How the states are linked:
Z40 a Z120
Z40 t Z706
Z40 i Z247
Z40 e Z119
Z40 s Z442
Z40 c Z469
Z995 a Z40
Z995 t Z469
Z995 i Z923
Z995 e Z246
Z995 s Z903
Z995 c Z976
Z442 a Z246
Z442 t Z247
Z442 i Z165
Z442 e Z401
Z442 s Z469
Z442 c Z923
Z75 a Z635
Z75 t Z593
Z75 i Z769
Z75 e Z823
Z75 s Z702
Z75 c Z845
Z635 a Z842
Z635 t Z971
Z635 i Z613
Z635 e Z314
Z635 s Z873
Z635 c Z593
Z520 a Z396
Z520 t Z739
Z520 i Z119
Z520 e Z917
Z520 s Z322
Z520 c Z120
Z476 a Z23
Z476 t Z822
Z476 i Z396
Z476 e Z555
Z476 s Z285
Z476 c Z787
Z382 a Z322
Z382 t Z246
Z382 i Z706
Z382 e Z739
Z382 s Z40
Z382 c Z442
Z690 a Z917
Z690 t Z285
Z690 i Z787
Z690 e Z23
Z690 s Z739
Z690 c Z119
Z199 a Z939
Z199 t Z166
Z199 i Z16
Z199 e Z38
Z199 s Z556
Z199 c Z373
Z285 a Z954
Z285 t Z396
Z285 i Z690
Z285 e Z564
Z285 s Z787
Z285 c Z520
Z739 a Z476
Z739 t Z787
Z739 i Z520
Z739 e Z954
Z739 s Z119
Z739 c Z401
Z528 a Z199
Z528 t Z373
Z528 i Z568
Z528 e Z447
Z528 s Z131
Z528 c Z555
Z555 a Z373
Z555 t Z876
Z555 i Z831
Z555 e Z16
Z555 s Z564
Z555 c Z824
Z165 a Z382
Z165 t Z442
Z165 i Z469
Z165 e Z120
Z165 s Z995
Z165 c Z903
Z517 a Z845
Z517 t Z335
Z517 i Z939
Z517 e Z769
Z517 s Z838
Z517 c Z889
Z299 a Z903
Z299 t Z842
Z299 i Z823
Z299 e Z469
Z299 s Z772
Z299 c Z635
Z872 a Z889
Z872 t Z556
Z872 i Z373
Z872 e Z939
Z872 s Z528
Z872 c Z131
Z976 a Z469
Z976 t Z314
Z976 i Z966
Z976 e Z247
Z976 s Z842
Z976 c Z823
Z822 a Z564
Z822 t Z917
Z822 i Z476
Z822 e Z876
Z822 s Z396
Z822 c Z690
Z954 a Z555
Z954 t Z824
Z954 i Z917
Z954 e Z568
Z954 s Z822
Z954 c Z396
Z166 a Z517
Z166 t Z889
Z166 i Z199
Z166 e Z142
Z166 s Z16
Z166 c Z872
Z447 a Z38
Z447 t Z838
Z447 i Z889
Z447 e Z845
Z447 s Z166
Z447 c Z16
Z876 a Z872
Z876 t Z131
Z876 i Z555
Z876 e Z199
Z876 s Z831
Z876 c Z23
Z246 a Z119
Z246 t Z948
Z246 i Z382
Z246 e Z787
Z246 s Z706
Z246 c Z247
Z120 a Z739
Z120 t Z401
Z120 i Z948
Z120 e Z285
Z120 s Z246
Z120 c Z706
Z917 a Z831
Z917 t Z954
Z917 i Z822
Z917 e Z131
Z917 s Z476
Z917 c Z285
Z903 a Z442
Z903 t Z923
Z903 i Z314
Z903 e Z706
Z903 s Z976
Z903 c Z842
Z401 a Z787
Z401 t Z322
Z401 i Z120
Z401 e Z396
Z401 s Z948
Z401 c Z382
Z845 a Z593
Z845 t Z150
Z845 i Z546
Z845 e Z613
Z845 s Z142
Z845 c Z335
Z838 a Z142
Z838 t Z939
Z838 i Z447
Z838 e Z150
Z838 s Z889
Z838 c Z199
Z787 a Z822
Z787 t Z690
Z787 i Z739
Z787 e Z824
Z787 s Z520
Z787 c Z322
Z568 a Z16
Z568 t Z528
Z568 i Z131
Z568 e Z889
Z568 s Z876
Z568 c Z831
Z150 a Z309
Z150 t Z702
Z150 i Z845
Z150 e Z635
Z150 s Z546
Z150 c Z38
Z546 a Z75
Z546 t Z845
Z546 i Z142
Z546 e Z873
Z546 s Z38
Z546 c Z517
Z769 a Z613
Z769 t Z75
Z769 i Z702
Z769 e Z772
Z769 s Z150
Z769 c Z546
Z247 a Z948
Z247 t Z40
Z247 i Z442
Z247 e Z322
Z247 s Z165
Z247 c Z995
Z119 a Z285
Z119 t Z520
Z119 i Z322
Z119 e Z822
Z119 s Z401
Z119 c Z948
Z824 a Z876
Z824 t Z23
Z824 i Z954
Z824 e Z528
Z824 s Z917
Z824 c Z476
Z939 a Z546
Z939 t Z517
Z939 i Z838
Z939 e Z702
Z939 s Z447
Z939 c Z166
Z823 a Z314
Z823 t Z299
Z823 i Z772
Z823 e Z995
Z823 s Z971
Z823 c Z613
Z142 a Z769
Z142 t Z546
Z142 i Z38
Z142 e Z309
Z142 s Z335
Z142 c Z939
Z469 a Z706
Z469 t Z165
Z469 i Z995
Z469 e Z948
Z469 s Z923
Z469 c Z314
Z971 a Z966
Z971 t Z772
Z971 i Z635
Z971 e Z903
Z971 s Z613
Z971 c Z309
Z38 a Z702
Z38 t Z142
Z38 i Z335
Z38 e Z593
Z38 s Z517
Z38 c Z838
Z966 a Z995
Z966 t Z976
Z966 i Z842
Z966 e Z442
Z966 s Z299
Z966 c Z772
Z613 a Z299
Z613 t Z635
Z613 i Z873
Z613 e Z976
Z613 s Z309
Z613 c Z75
Z322 a Z690
Z322 t Z119
Z322 i Z401
Z322 e Z476
Z322 s Z120
Z322 c Z246
Z16 a Z838
Z16 t Z199
Z16 i Z556
Z16 e Z335
Z16 s Z872
Z16 c Z528
Z335 a Z150
Z335 t Z38
Z335 i Z517
Z335 e Z75
Z335 s Z939
Z335 c Z447
Z314 a Z165
Z314 t Z903
Z314 i Z976
Z314 e Z40
Z314 s Z966
Z314 c Z299
Z873 a Z823
Z873 t Z613
Z873 i Z309
Z873 e Z966
Z873 s Z593
Z873 c Z769
Z564 a Z568
Z564 t Z831
Z564 i Z23
Z564 e Z872
Z564 s Z824
Z564 c Z917
Z706 a Z401
Z706 t Z382
Z706 i Z40
Z706 e Z520
Z706 s Z247
Z706 c Z165
Z131 a Z556
Z131 t Z568
Z131 i Z876
Z131 e Z166
Z131 s Z555
Z131 c Z564
Z702 a Z873
Z702 t Z769
Z702 i Z150
Z702 e Z971
Z702 s Z845
Z702 c Z142
Z842 a Z923
Z842 t Z966
Z842 i Z299
Z842 e Z165
Z842 s Z823
Z842 c Z971
Z396 a Z824
Z396 t Z476
Z396 i Z285
Z396 e Z831
Z396 s Z690
Z396 c Z739
Z889 a Z335
Z889 t Z447
Z889 i Z166
Z889 e Z546
Z889 s Z199
Z889 c Z556
Z923 a Z247
Z923 t Z995
Z923 i Z903
Z923 e Z382
Z923 s Z314
Z923 c Z966
Z831 a Z528
Z831 t Z555
Z831 i Z564
Z831 e Z556
Z831 s Z23
Z831 c Z954
Z309 a Z772
Z309 t Z873
Z309 i Z593
Z309 e Z842
Z309 s Z75
Z309 c Z702
Z373 a Z166
Z373 t Z872
Z373 i Z528
Z373 e Z838
Z373 s Z568
Z373 c Z876
Z556 a Z447
Z556 t Z16
Z556 i Z872
Z556 e Z517
Z556 s Z373
Z556 c Z568
Z772 a Z976
Z772 t Z823
Z772 i Z971
Z772 e Z923
Z772 s Z635
Z772 c Z873
Z23 a Z131
Z23 t Z564
Z23 i Z824
Z23 e Z373
Z23 s Z954
Z23 c Z822
Z593 a Z971
Z593 t Z309
Z593 i Z75
Z593 e Z299
Z593 s Z769
Z593 c Z150
Z948 a Z520
Z948 t Z120
Z948 i Z246
Z948 e Z690
Z948 s Z382
Z948 c Z40

The rows follow the links: the fewer symbols apart two states are, the more alike their rows tend to be.

Each row is also shifted at random along 3 hidden directions that mean nothing.

Rows with their states:
[-120,-2,-82,39,-14,-18,-14,22,8,64,0,-53,2,-17,-9,-21,50,-16,-33,46,140,-32,23,53,39,68,49,59,-13,64,-69,-98,37,49,17]; state Z247
[-35,18,-9,20,-21,8,-93,29,-80,65,101,-17,2,61,69,11,-23,90,77,53,-1,-2,36,29,60,14,24,13,51,2,-87,-122,-11,-100,-6]; state Z823
[-120,18,116,-14,64,37,0,0,-76,-75,95,57,-10,64,-1,32,-44,-6,1,-45,-80,50,-14,-64,-92,-75,-66,-79,-7,-51,55,21,-71,-82,-51]; state Z939
[101,-28,-104,55,15,14,62,-14,61,41,53,-62,-21,-13,56,-45,71,-17,-16,-33,149,17,75,66,-50,67,36,-19,-67,48,63,36,-31,-16,80]; state Z322
[16,-47,-111,8,-53,-66,50,44,24,69,-7,-37,-13,6,-31,-35,27,30,9,65,143,-45,65,70,51,66,32,43,17,105,2,-84,43,68,20]; state Z165
[36,-28,-53,-5,-54,-72,-37,64,3,74,-75,-10,7,-3,-51,2,-6,61,71,122,35,-52,18,49,115,49,29,60,75,60,-79,-112,93,52,-6]; state Z966
[160,-43,-73,71,41,-24,18,28,81,56,-93,-53,-16,-50,-36,-30,87,-30,11,44,141,-14,23,67,7,93,39,16,-33,73,-37,22,81,44,74]; state Z120
[20,-13,-69,68,41,4,-7,13,11,58,25,-61,-7,-11,25,-26,70,-16,-14,26,150,-8,44,64,-11,75,42,13,-38,59,-61,-40,25,-10,53]; state Z382
[-241,12,-41,-42,-113,-46,-43,45,15,61,-37,13,2,10,-31,28,-50,54,51,67,-32,-38,-16,30,131,-10,35,58,72,-1,-11,-181,27,73,-53]; state Z971
[-303,117,-11,40,12,132,-71,-116,26,-8,25,-63,22,-89,121,7,56,-126,-165,-123,0,24,-80,3,-21,8,85,38,-91,-112,-83,5,-61,5,49]; state Z285
[-250,68,154,48,87,56,-159,21,-64,-20,-29,40,7,21,-27,81,-26,-10,40,23,-138,42,-97,-37,10,-53,-13,-44,26,-100,-114,-89,23,-79,-55]; state Z845
[-103,72,54,-38,10,90,1,-105,-68,-86,119,3,28,-9,103,-9,-21,-59,-124,-131,-75,27,-32,-75,-76,-60,-11,1,-52,-92,-9,97,-111,-59,-11]; state Z876
[154,62,27,112,134,110,-112,-70,8,9,-14,-73,12,-72,97,-1,90,-68,-47,-53,20,45,-57,19,-56,57,53,-18,-80,-66,-156,110,13,-108,100]; state Z690
[-192,31,119,8,50,33,-69,22,-51,-29,29,51,-9,54,-16,64,-44,15,49,2,-103,46,-44,-36,-22,-67,-34,-65,18,-65,6,-58,-27,-74,-55]; state Z546
[274,-6,-35,-10,2,28,63,-68,53,-30,14,-18,1,-28,66,-34,20,-22,-27,-81,-15,23,24,-12,-53,6,-7,-21,-50,-18,70,172,-44,-23,57]; state Z917
[103,38,7,98,103,59,-95,-44,68,15,-142,-63,6,-111,12,5,100,-104,-50,-14,26,13,-80,27,-6,68,60,22,-60,-32,-157,80,89,7,87]; state Z787
[28,44,-28,89,75,84,-51,-57,29,21,24,-74,-2,-57,95,-12,88,-65,-60,-67,74,33,-15,40,-52,54,57,-7,-82,-35,-77,54,-15,-60,86]; state Z739
[-63,-35,-34,-47,-109,-96,-11,77,57,61,-119,28,-4,8,-93,22,-51,73,102,106,-38,-42,-2,33,141,-5,21,42,93,38,19,-137,74,105,-45]; state Z635
[-52,48,154,18,129,85,-56,-32,-129,-95,117,45,16,53,41,33,-20,-21,-28,-62,-91,53,-37,-86,-118,-67,-67,-78,-29,-73,-46,71,-65,-151,-35]; state Z889
[-70,-3,-89,39,-10,10,8,14,-43,66,137,-56,-9,34,70,-29,39,27,-17,18,154,-13,81,60,-9,60,36,17,-22,60,-34,-85,-36,-46,26]; state Z442
[184,-51,-51,32,3,-72,-46,75,2,78,-79,-28,1,-2,-59,-12,23,56,84,129,75,-51,30,54,85,75,17,46,58,87,-115,-65,120,19,17]; state Z903
[-137,16,51,-77,-36,-17,56,-36,3,-95,-80,50,26,-44,-79,9,-39,-79,-108,-50,-90,-29,-71,-78,-13,-72,-42,28,-5,-35,46,61,-3,122,-58]; state Z872

In each set, the symbols that take the first to the second take the third to the fourth, perhaps in another order. Give the fourth.
Answers are names.
A [-113,-11,95,-36,16,-32,37,19,-2,-78,-78,77,-1,5,-116,30,-43,-39,-14,1,-89,-2,-49,-64,-27,-73,-64,-31,17,-16,71,21,15,63,-72]
B [-48,-26,33,-94,-46,-42,121,-16,7,-96,-22,71,2,3,-75,-9,-55,-38,-63,-48,-58,-18,-9,-67,-48,-74,-67,-10,3,4,144,75,-39,93,-58]
C [-44,10,-40,47,11,1,-79,27,-59,68,44,-44,8,7,31,-3,27,36,17,61,89,-31,23,46,50,59,40,46,20,42,-138,-109,44,-37,15]
D Z842

A [-64,12,-41,12,-40,-16,-64,32,-56,73,62,-26,9,32,39,1,-10,73,45,62,42,-26,34,36,73,33,33,42,44,27,-87,-127,14,-36,-6]
B [-58,-16,-32,-28,-85,-56,-33,55,7,61,-21,9,-6,33,-25,18,-44,87,93,81,-26,-20,20,32,104,2,17,29,76,23,-6,-130,31,26,-34]
C [61,-44,12,-27,-42,-41,26,66,-2,27,77,47,-35,104,7,24,-65,119,152,35,-55,37,61,13,11,-43,-40,-65,61,9,128,-63,-44,-69,-33]
D Z546

A [46,19,-57,-20,-30,42,60,-79,79,-17,1,-36,5,-58,66,-30,27,-63,-78,-94,7,15,-1,4,-28,8,32,8,-62,-39,69,107,-53,38,49]
B [69,12,-51,-56,-60,31,94,-85,50,-40,54,-13,1,-27,81,-36,-6,-33,-80,-120,-19,16,19,-19,-48,-21,5,1,-50,-39,122,124,-94,18,26]
C [237,-49,96,-19,79,-11,55,12,-51,-87,25,61,-11,50,-44,-2,-28,11,34,-19,-64,27,12,-73,-98,-54,-96,-79,-5,2,68,138,-20,-71,-22]
D Z838

A [197,30,27,28,60,48,-48,-69,44,-31,-113,-26,23,-92,16,-3,38,-73,-55,-43,-59,14,-78,-24,-13,15,21,19,-42,-50,-88,153,46,6,58]
B [-34,26,-72,-48,-76,33,93,-94,84,-27,20,-26,7,-49,74,-29,8,-60,-98,-121,-3,9,5,-1,-25,-16,27,19,-60,-43,115,88,-81,66,28]
C [215,28,105,9,104,49,-52,-54,-54,-79,-60,18,36,-45,-3,9,4,-51,-47,-35,-105,11,-77,-82,-49,-26,-39,-6,-14,-50,-113,164,41,-58,14]
D Z876

A [105,41,33,-24,20,54,-3,-84,-6,-62,-13,0,22,-47,47,-8,3,-59,-78,-80,-73,12,-50,-55,-39,-23,-2,12,-38,-61,-25,139,-26,-10,17]
B [125,-19,-82,25,-8,-2,51,-28,131,20,-102,-46,-10,-83,-8,-30,61,-58,-44,-28,71,-3,-1,48,-1,53,41,13,-51,17,44,81,26,84,70]
C [137,-46,-69,-11,-58,-52,9,58,-29,76,83,-15,-12,70,32,-22,-23,120,110,78,53,-20,91,50,56,36,8,8,55,67,15,-79,-4,-48,2]
D Z75

A [39,2,22,35,13,-27,-141,58,-37,69,-77,-9,18,4,-26,31,-6,65,93,114,-24,-29,-30,22,106,35,30,45,75,11,-177,-110,109,-27,-10]
B [-88,-3,-33,-24,-81,-30,-30,41,-28,63,57,6,-10,54,28,12,-49,95,82,55,-19,-9,35,33,77,-5,19,19,65,5,7,-137,-12,-22,-32]
C [-73,35,151,26,112,67,-53,0,-110,-69,119,51,-9,78,31,44,-31,7,27,-42,-91,68,-22,-70,-102,-71,-67,-99,-16,-64,-4,25,-69,-160,-40]
D Z838

A [-101,-54,33,-59,-70,-105,56,83,92,-10,-159,86,-25,11,-170,41,-67,23,86,70,-90,-13,-31,-10,65,-57,-43,-22,74,14,140,-66,55,143,-77]
B [-266,80,37,15,-19,73,-128,-3,-111,39,190,-10,2,85,130,40,-40,82,49,-10,-58,38,7,10,21,-33,25,-16,30,-76,-70,-162,-93,-153,-29]
C [-152,-6,86,-24,1,-25,9,40,3,-35,-25,71,-16,43,-71,47,-56,13,48,15,-91,23,-27,-33,-9,-70,-53,-56,30,-29,90,-45,-11,18,-64]
D Z309

A [5,-28,89,-20,38,-15,47,29,-30,-60,37,72,-19,70,-48,28,-43,23,46,-10,-71,34,4,-51,-72,-69,-80,-86,12,-15,111,35,-38,-45,-54]
B [19,-68,-2,-54,-89,-118,35,99,100,31,-161,66,-25,16,-141,35,-68,70,137,108,-79,-18,-4,19,104,-33,-19,0,97,38,115,-88,78,116,-57]
C [-171,79,-24,84,64,103,-76,-69,21,30,13,-81,10,-70,84,-3,83,-100,-105,-68,72,24,-45,39,-29,53,73,15,-87,-57,-112,-8,-14,-23,71]
D Z954

A [-170,31,-29,60,23,2,-109,24,-27,67,-69,-56,25,-53,-25,11,53,-40,-38,79,92,-46,-35,47,72,71,66,75,9,27,-202,-128,97,41,9]
B [92,-5,-78,61,28,41,38,-38,66,30,53,-66,-22,-26,78,-35,75,-36,-33,-60,110,26,42,58,-53,57,40,-16,-76,13,39,59,-40,-35,81]
C [-120,19,42,-82,-43,-14,64,-45,5,-95,-60,47,24,-41,-56,8,-37,-75,-106,-60,-78,-27,-57,-81,-16,-70,-36,22,-4,-30,65,67,-19,114,-51]
D Z38

A [-314,67,157,6,74,61,-80,-18,-72,-80,-15,52,21,-3,-43,62,-26,-76,-68,-33,-116,24,-111,-81,-42,-78,-35,-21,-6,-91,-70,-26,-13,-13,-67]
B [-74,-12,106,-16,46,-6,8,28,-23,-62,-20,73,-11,41,-74,43,-46,-6,29,2,-87,28,-31,-53,-49,-68,-67,-65,12,-24,63,14,-11,-15,-57]
C [129,-11,166,55,147,3,-95,54,-46,-42,-84,61,-9,28,-87,60,-12,15,100,62,-120,42,-64,-48,-33,-37,-69,-80,30,-29,-71,44,77,-97,-20]
D Z546

A [331,-21,208,96,231,29,-138,56,-94,-57,-71,58,-4,37,-65,56,12,16,120,60,-120,57,-63,-64,-84,-23,-88,-111,17,-29,-139,117,100,-187,-2]
B [-4,-23,92,2,32,-34,-37,67,10,-11,-87,66,-19,30,-94,55,-39,32,107,61,-106,21,-38,-22,21,-46,-44,-56,50,-19,29,-36,44,-11,-43]
C [-126,11,70,-7,-2,3,-45,42,-23,4,31,39,-21,65,-11,51,-56,57,95,26,-92,35,-13,-7,10,-56,-24,-54,42,-39,40,-87,-30,-57,-46]
D Z873

A [-165,87,39,-33,-6,91,-28,-113,-23,-71,22,-9,37,-58,72,4,-8,-90,-142,-123,-83,11,-79,-58,-33,-44,18,36,-52,-101,-44,74,-65,14,-1]
B [-184,-2,82,-48,-1,-28,44,17,9,-74,-57,78,-1,8,-106,41,-52,-31,-16,-5,-83,-1,-51,-61,-23,-78,-55,-30,16,-25,94,-6,-4,72,-76]
C [147,-17,-39,69,51,5,-62,35,-79,68,83,-52,2,36,57,-23,43,59,57,70,115,-12,64,53,9,77,23,8,10,63,-132,-54,34,-110,40]
D Z787

A [-253,22,89,-35,4,26,30,-2,-53,-68,95,62,-11,65,-6,33,-54,-10,-11,-52,-77,41,-10,-53,-72,-95,-54,-72,-5,-50,109,-28,-94,-34,-67]
B [-125,-13,-32,-53,-110,-62,-1,60,28,60,-21,26,-13,34,-34,23,-60,84,92,67,-40,-15,16,32,103,-24,13,22,78,11,63,-141,6,51,-50]
C [-56,13,-15,29,-6,-35,-116,50,-24,72,-99,-24,21,-32,-48,15,18,22,33,117,35,-52,-29,35,122,49,49,81,63,32,-187,-127,120,44,-7]
D Z948

A [43,-22,57,-61,3,-9,93,-18,-36,-97,47,55,2,35,-26,-5,-49,-15,-37,-57,-60,7,6,-74,-79,-66,-77,-40,-12,-7,112,99,-54,-2,-46]
B [86,-15,142,21,112,-1,-32,41,-52,-60,-20,63,-8,48,-62,44,-27,11,67,19,-94,44,-31,-57,-66,-49,-79,-82,12,-24,3,50,21,-82,-34]
C [121,-8,-60,76,59,50,10,-27,40,41,50,-69,-16,-25,78,-31,85,-29,-17,-42,116,27,39,61,-59,67,39,-27,-76,19,-9,54,-23,-58,88]
D Z476

A [51,-30,118,-7,73,-26,4,37,-16,-71,-75,74,-6,21,-108,38,-28,-13,46,27,-85,19,-43,-56,-42,-53,-73,-55,21,-9,36,50,29,-9,-46]
B [-166,9,90,-11,7,-10,-36,43,-6,-15,-24,61,-12,46,-55,57,-52,24,66,24,-107,34,-39,-26,14,-60,-33,-50,37,-44,40,-70,-1,-15,-57]
C [-56,-18,89,-39,24,-28,45,18,-7,-80,-61,74,-2,10,-100,22,-41,-37,-8,-5,-83,1,-38,-72,-41,-69,-68,-35,8,-12,73,42,6,43,-60]
D Z142

